Here is a tiny trained network, its code and every weight. The questions are about switching its units off for an input and a class, where a switched-off unit gives its printed mean instead of its output.

import numpy as np


def w(rows, s, z=0):
    codes = np.array(rows[::2]) - 128.0
    scale = np.full(codes.shape[1], s)
    scale[-1] = z or s
    return codes * scale


def f(y):
    return np.maximum(y, 0)


def log_softmax(a):
    a = a - a.max(-1, keepdims=True)
    return a - np.log(np.exp(a).sum(-1, keepdims=True))


def net(x, mask):
    res = np.array(x, float).reshape(1, 4) / 4 @ E
    y = f(res @ A[0][:, :-1].T + A[0][:, -1])
    res = res + np.where(mask, y, B[0][:, -1]) @ B[0][:, :-1]
    return log_softmax(res[-1] @ U[:, :-1].T + U[:, -1])


A, B = {}, {}
E = w([
[94,109,102,151],'x0',
[86,65,228,179],'x1',
[25,246,173,110],'x2',
[93,85,110,3],'x3',
],0.014)
A[0] = w([
[67,134,141,81,62],'neuron 1',
[59,168,153,98,104],'neuron 2',
[149,51,112,98,132],'neuron 3',
[146,83,70,70,200],'neuron 4',
[161,111,111,145,215],'neuron 5',
[95,59,219,153,223],'neuron 6',
[50,137,248,169,142],'neuron 7',
[126,76,100,149,156],'neuron 8',
[119,95,156,146,139],'neuron 9',
[115,212,132,180,155],'neuron 10',
[220,107,81,179,200],'neuron 11',
[208,141,77,115,182],'neuron 12',
[90,207,97,88,125],'neuron 13',
[102,179,130,239,111],'neuron 14',
[139,63,170,144,111],'neuron 15',
[190,131,91,209,226],'neuron 16',
[92,138,192,89,146],'neuron 17',
[94,192,133,160,163],'neuron 18',
[152,168,162,72,166],'neuron 19',
[103,123,101,130,110],'neuron 20',
[185,71,99,110,174],'neuron 21',
[155,164,135,188,253],'neuron 22',
],0.015,0.0051)
B[0] = w([
[55,100,101,153,183],'neuron 1',
[30,123,80,121,205],'neuron 2',
[219,146,133,31,189],'neuron 3',
[164,100,52,96,199],'neuron 4',
[142,54,138,162,168],'neuron 5',
[185,98,219,127,229],'neuron 6',
[55,97,212,89,255],'neuron 7',
[176,94,137,115,166],'neuron 8',
[198,139,207,107,163],'neuron 9',
[73,239,131,124,206],'neuron 10',
[57,10,129,191,211],'neuron 11',
[88,95,118,142,189],'neuron 12',
[129,165,50,154,202],'neuron 13',
[130,173,171,111,216],'neuron 14',
[192,159,187,132,178],'neuron 15',
[57,68,148,243,207],'neuron 16',
[60,52,139,140,195],'neuron 17',
[75,227,145,84,198],'neuron 18',
[87,123,84,150,171],'neuron 19',
[128,142,109,130,138],'neuron 20',
[191,34,111,58,196],'neuron 21',
[164,196,254,171,197],'neuron 22',
],0.0091,0.021)
U = w([
[58,43,118,180,221],'0',
[136,251,95,152,178],'1',
[185,88,47,81,41],'2',
[88,148,29,108,57],'3',
[201,98,166,199,43],'4',
[123,187,168,68,34],'5',
[209,106,146,56,254],'6',
],0.013,0.0041)

Each question gives the input, the list of numbers given to net, and the class t.
The units are the neurons (one row each of A and B). Each row of codes is followed by its name. A weight is (code - 128) times the scale printed after its matrix; where a second scale follows, it is the last column's (A, B and U).
mask holds one flag per neuron, in row order. A switched-off neuron (its flag False) gives its mean, the last column of its row in B, instead of its output. The means were averaged over made-up inputs and are rounded, as every weight is.
A unit's drop is (log p(t) with every unit on - log p(t) with that unit switched off) / (log p(t) with every unit on - log p(t) with every unit switched off).
The circuit of an input: a set's keep is (log p(t) with only the set's units on - log p(t) with every unit switched off) / (log p(t) with every unit on - log p(t) with every unit switched off). Starting from the 12 units with the biggest drops (on a tie, the unit counted first), units are removed one at a time, each time the one whose removal leaves the highest keep (on an exact tie, the one counted first), for as long as the keep stays at least 0.8.
circuit, biggest first: the units of the circuit, biggest drop first
top k neurons: the k neurons with the biggest drops, biggest first
drop when u is switched off: that unit's drop, to one decimal
input [5,6,3,0], class 5: circuit, biggest first => (neuron 11; neuron 16)
input [8,1,-7,2], class 6: circuit, biggest first => (neuron 3)
input [-7,1,-6,-4], class 4: top 3 neurons => (neuron 2; neuron 7; neuron 15)
input [3,0,4,8], class 3: top 2 neurons => (neuron 11; neuron 16)
input [-3,1,-2,8], class 6: top 4 neurons => (neuron 3; neuron 13; neuron 2; neuron 11)
input [-8,1,0,-8], class 4: top 4 neurons => (neuron 22; neuron 16; neuron 2; neuron 17)
input [1,-1,1,7], class 3: drop when neuron 6 is switched off => 0.1
input [-6,1,1,-7], class 5: drop when neuron 13 is switched off => 0.2
input [-2,-6,1,-1], class 1: drop when neuron 2 is switched off => 0.3
input [-2,-7,3,0], class 1: drop when neuron 11 is switched off => 0.3
